Here is a tiny trained network, its code and every weight. The questions are about switching its units off for an input and a target symbol, where a switched-off unit gives its printed mean instead of its output.

import numpy as np


def w(rows, s, z=0):
    codes = np.array(rows[::2]) - 128.0
    scale = np.full(codes.shape[1], s)
    scale[-1] = z or s
    return codes * scale


def f(y):
    return y / 2 * (1 + np.tanh(0.7978845608 * (y + 0.044715 * y**3)))


def softmax(a):
    e = np.exp(a - a.max(-1, keepdims=True))
    return e / e.sum(-1, keepdims=True)


def log_softmax(a):
    a = a - a.max(-1, keepdims=True)
    return a - np.log(np.exp(a).sum(-1, keepdims=True))


def net(x, mask):
    ids = ['γεθσφψω'.index(c) for c in x.split()]
    T = len(ids)
    res = E[ids] + P[:T]
    u = 0
    for l in range(3):
        q, k, v = (res @ M[l].T for M in (Q, K, V))
        z = softmax(np.where(np.tri(T) > 0, q @ k.T / 3**0.5, -1e9)) @ v
        res = res + np.where(mask[u], z, O[l][:, -1]) @ O[l][:, :-1]
        u += 1
        y = f(res @ A[l][:, :-1].T + A[l][:, -1])
        res = res + np.where(mask[u : u + 8], y, B[l][:, -1]) @ B[l][:, :-1]
        u += 8
    return log_softmax(res[-1] @ U[:, :-1].T + U[:, -1])


Q, K, V, O, A, B = {}, {}, {}, {}, {}, {}
E = w([
[76,191,218,244,43,107,108,146,86],'γ',
[220,70,218,175,128,97,184,185,95],'ε',
[79,165,94,232,128,96,36,48,70],'θ',
[68,113,151,252,90,94,142,42,169],'σ',
[78,105,71,117,178,132,81,134,199],'φ',
[164,102,226,171,178,132,115,95,81],'ψ',
[182,152,176,89,91,87,89,98,147],'ω',
],0.013)
P = w([
[44,121,110,225,92,2,171,94,172],'0',
[123,80,109,163,117,215,171,67,95],'1',
[123,111,143,152,133,172,152,81,111],'2',
[129,110,155,148,138,146,138,96,126],'3',
[118,126,160,144,126,134,117,109,140],'4',
[131,103,158,136,117,93,99,144,132],'5',
[142,105,171,132,130,104,90,158,139],'6',
[120,130,183,113,158,88,70,117,132],'7',
[156,124,166,140,123,119,57,212,146],'8',
[125,144,182,106,137,92,34,160,149],'9',
[132,144,178,121,135,108,18,183,157],'10',
[140,203,178,143,157,145,29,203,143],'11',
],0.0073)
Q[0] = w([
[159,143,132,160,109,73,106,105,101],'0.h1',
[116,136,171,187,59,166,158,77,41],'0.h1',
[109,149,53,1,48,193,216,149,107],'0.h1',
],0.007)
K[0] = w([
[142,135,218,98,103,129,21,172,114],'0.h1',
[154,193,203,75,123,174,36,124,59],'0.h1',
[101,117,168,222,65,125,254,110,6],'0.h1',
],0.0063)
V[0] = w([
[181,151,174,102,2,64,99,121,42],'0.h1',
[120,85,89,124,72,73,108,194,249],'0.h1',
[75,181,114,157,38,171,126,126,76],'0.h1',
],0.006)
O[0] = w([
[241,127,115,149,118,112,121,43,143,253],'0.h1',
[114,193,167,68,148,45,165,171,109,182],'0.h1',
[105,10,161,193,254,124,179,144,140,206],'0.h1',
],0.0086,0.0011)
A[0] = w([
[162,104,173,32,135,148,137,183,124,29],'0.n1',
[196,147,207,104,133,234,180,166,88,248],'0.n2',
[104,174,146,156,18,68,254,153,128,79],'0.n3',
[98,196,134,141,81,203,105,166,92,178],'0.n4',
[179,109,189,148,69,199,121,21,149,229],'0.n5',
[115,217,171,71,83,138,114,161,190,179],'0.n6',
[163,105,71,225,84,21,167,64,108,123],'0.n7',
[140,206,133,123,50,121,212,142,48,151],'0.n8',
],0.006,0.0017)
B[0] = w([
[58,146,190,216,254,171,46,146,112,125],'0.n1',
[107,89,170,220,74,29,51,142,170,137],'0.n2',
[169,136,174,111,180,99,223,129,196,136],'0.n3',
[142,61,132,130,91,109,94,132,85,146],'0.n4',
[215,152,98,174,100,41,132,102,84,228],'0.n5',
[172,119,104,159,60,13,17,106,145,160],'0.n6',
[183,142,194,182,159,71,120,199,196,255],'0.n7',
[138,33,155,39,123,145,169,114,216,126],'0.n8',
],0.0058,0.0059)
Q[1] = w([
[33,107,139,124,92,61,78,193,223],'1.h1',
[185,147,135,183,216,2,144,36,101],'1.h1',
[37,129,52,171,172,126,88,172,204],'1.h1',
],0.0041)
K[1] = w([
[36,164,140,1,129,90,169,158,176],'1.h1',
[78,79,132,124,88,103,87,83,99],'1.h1',
[53,120,26,119,234,118,193,53,166],'1.h1',
],0.0052)
V[1] = w([
[113,85,184,172,201,195,149,123,143],'1.h1',
[104,98,160,252,65,63,101,79,125],'1.h1',
[69,102,126,132,75,249,194,101,3],'1.h1',
],0.0045)
O[1] = w([
[98,72,200,168,115,17,137,128,127,133],'1.h1',
[114,40,112,110,196,125,80,80,128,248],'1.h1',
[139,152,178,205,1,172,120,207,114,38],'1.h1',
],0.0075,0.011)
A[1] = w([
[161,121,54,7,43,198,106,163,80,172],'1.n1',
[160,73,81,96,103,195,95,113,191,53],'1.n2',
[115,111,66,104,166,127,104,119,140,136],'1.n3',
[217,80,70,198,173,134,117,151,93,124],'1.n4',
[160,76,127,149,153,159,88,135,74,250],'1.n5',
[81,138,254,162,148,107,166,132,108,158],'1.n6',
[179,219,107,105,114,145,138,124,93,1],'1.n7',
[110,97,94,123,192,158,157,80,158,5],'1.n8',
],0.0062,0.0014)
B[1] = w([
[66,46,79,100,82,180,82,127,129,121],'1.n1',
[100,74,106,120,146,214,243,146,139,122],'1.n2',
[129,53,78,83,152,88,119,150,121,209],'1.n3',
[99,172,154,126,133,92,116,51,141,255],'1.n4',
[119,170,82,106,91,80,132,95,152,223],'1.n5',
[78,162,179,151,103,61,166,130,80,163],'1.n6',
[25,153,255,121,183,171,135,133,100,113],'1.n7',
[63,63,145,110,140,108,155,137,131,194],'1.n8',
],0.0082,0.0069)
Q[2] = w([
[95,62,127,148,145,106,111,83,100],'2.h1',
[90,142,131,113,156,2,71,89,161],'2.h1',
[92,226,140,79,140,140,106,203,147],'2.h1',
],0.0085)
K[2] = w([
[87,114,129,56,130,128,127,156,107],'2.h1',
[119,103,124,104,210,111,142,149,146],'2.h1',
[177,146,174,141,158,82,113,2,187],'2.h1',
],0.0076)
V[2] = w([
[224,152,122,105,83,140,111,131,121],'2.h1',
[102,159,97,168,119,123,1,95,88],'2.h1',
[165,182,206,224,129,82,147,125,87],'2.h1',
],0.0068)
O[2] = w([
[122,124,95,71,78,94,77,70,178,5],'2.h1',
[121,132,22,62,76,67,232,140,37,129],'2.h1',
[155,254,125,96,88,87,165,129,168,97],'2.h1',
],0.0098,0.022)
A[2] = w([
[156,169,135,164,153,145,149,156,106,155],'2.n1',
[57,118,166,158,123,158,131,142,112,42],'2.n2',
[170,189,153,137,124,115,91,86,235,84],'2.n3',
[171,159,125,152,154,89,152,88,101,249],'2.n4',
[156,153,60,103,90,81,178,85,131,86],'2.n5',
[173,126,124,131,160,88,103,87,146,176],'2.n6',
[104,254,142,99,99,81,154,103,140,184],'2.n7',
[140,128,188,187,173,75,138,118,126,85],'2.n8',
],0.0081,0.0017)
B[2] = w([
[103,136,88,165,141,148,184,128,103,160],'2.n1',
[103,137,85,121,124,158,122,152,110,159],'2.n2',
[37,123,175,46,133,92,108,175,102,155],'2.n3',
[146,123,95,138,179,119,190,119,178,201],'2.n4',
[31,93,177,140,91,135,100,83,120,147],'2.n5',
[175,130,156,132,141,119,151,132,153,184],'2.n6',
[125,76,2,94,82,157,53,161,179,145],'2.n7',
[120,122,80,101,112,165,86,140,139,255],'2.n8',
],0.0096,0.023)
U = w([
[161,167,68,115,120,157,138,151,148,20],'γ',
[89,168,167,96,120,117,145,113,99,123],'ε',
[173,154,97,144,133,91,206,133,62,175],'θ',
[133,204,144,140,174,220,172,116,134,1],'σ',
[77,91,94,114,91,164,113,174,39,100],'φ',
[109,113,89,102,50,98,134,97,106,156],'ψ',
[254,107,106,162,136,168,105,125,145,227],'ω',
],0.0056,0.0024)

Each question gives the input, a string of symbols that net reads in full, and the target symbol t.
The units are the heads (3 rows each of Q, K, V and O) and the neurons (one row each of A and B). Each row of codes is followed by its name. A weight is (code - 128) times the scale printed after its matrix; where a second scale follows, it is the last column's (O, A, B and U).
mask holds one flag per unit, layer by layer, with each layer's heads first. A switched-off unit (its flag False) gives its mean, the last column of its rows in O or B, instead of its output. The means were averaged over made-up inputs and are rounded, as every weight is.
A unit's drop is (log p(t) with every unit on - log p(t) with that unit switched off) / (log p(t) with every unit on - log p(t) with every unit switched off).
The circuit of an input: a set's keep is (log p(t) with only the set's units on - log p(t) with every unit switched off) / (log p(t) with every unit on - log p(t) with every unit switched off). Starting from the 12 units with the biggest drops (on a tie, the unit counted first), units are removed one at a time, each time the one whose removal leaves the highest keep (on an exact tie, the one counted first), for as long as the keep stays at least 0.8.
units of the circuit, in order: the units of the circuit, biggest drop first
k most important neurons: the k neurons with the biggest drops, biggest first
k most important neurons of layer l: the k neurons of layer l with the biggest drops, biggest first
input φ θ φ θ σ θ ω, target φ: units of the circuit, in order => 0.h1; 2.h1; 0.n7
input ω θ ψ ω φ ε, target φ: units of the circuit, in order => 2.h1; 0.n7; 0.n5; 1.n3
input θ ω γ, target θ: units of the circuit, in order => 2.h1; 0.h1; 0.n5
input ψ ω θ, target ψ: units of the circuit, in order => 2.h1; 2.n5; 0.h1
input θ ψ θ φ σ, target φ: 2 most important neurons => 1.n4; 1.n5
input ε θ ω φ θ θ θ φ, target ε: 3 most important neurons => 2.n3; 0.n3; 0.n7
input θ θ θ, target θ: 3 most important neurons => 1.n8; 0.n7; 2.n4
input γ σ θ σ ω θ ε θ θ ω θ, target γ: 2 most important neurons of layer 0 => 0.n3; 0.n7
input σ σ ω ω θ θ σ ψ ω φ, target φ: 2 most important neurons => 1.n3; 0.n5
input σ θ θ ω ω ψ ω θ φ φ, target σ: 4 most important neurons => 0.n7; 1.n8; 0.n3; 0.n2
input ψ σ ψ θ, target ψ: 3 most important neurons => 2.n5; 2.n7; 0.n5
input γ γ ψ, target γ: 3 most important neurons => 2.n7; 1.n6; 2.n3
input θ ω θ φ φ, target θ: most important neuron => 2.n8
input γ ω θ ω γ ω θ γ ω γ, target γ: most important neuron of layer 0 => 0.n3
input γ σ ω θ θ ε, target γ: 2 most important neurons of layer 0 => 0.n5; 0.n3
input ψ θ θ φ ψ ω θ φ θ φ φ σ, target ψ: 2 most important neurons => 0.n7; 0.n5
input ε θ θ γ σ, target ε: 2 most important neurons => 2.n3; 0.n3
input γ ω θ, target γ: 3 most important neurons => 2.n7; 1.n6; 0.n5
input σ θ ω, target σ: 2 most important neurons => 0.n3; 1.n8
input ε ω θ, target ε: 2 most important neurons => 2.n3; 0.n3
input ε θ θ σ φ θ θ ε, target φ: 2 most important neurons of layer 1 => 1.n4; 1.n6
input ε σ ω ψ φ θ ω ω, target ω: 2 most important neurons => 2.n3; 1.n8
input ψ γ ω φ ω φ, target ψ: most important neuron => 0.n5
input σ φ θ ε φ, target σ: 3 most important neurons of layer 0 => 0.n7; 0.n3; 0.n5
input σ θ ω ε ω θ, target σ: 2 most important neurons of layer 2 => 2.n3; 2.n1
input θ ω θ ω ω θ, target θ: 2 most important neurons of layer 1 => 1.n8; 1.n3
input θ ψ σ, target θ: 2 most important neurons of layer 0 => 0.n7; 0.n5
input θ ψ θ ω ω φ ε φ, target θ: 4 most important neurons of layer 1 => 1.n8; 1.n3; 1.n5; 1.n4
input ω θ ψ θ φ, target φ: 3 most important neurons of layer 2 => 2.n4; 2.n6; 2.n2
input γ σ ψ ε θ θ ω, target γ: 3 most important neurons of layer 2 => 2.n7; 2.n3; 2.n4
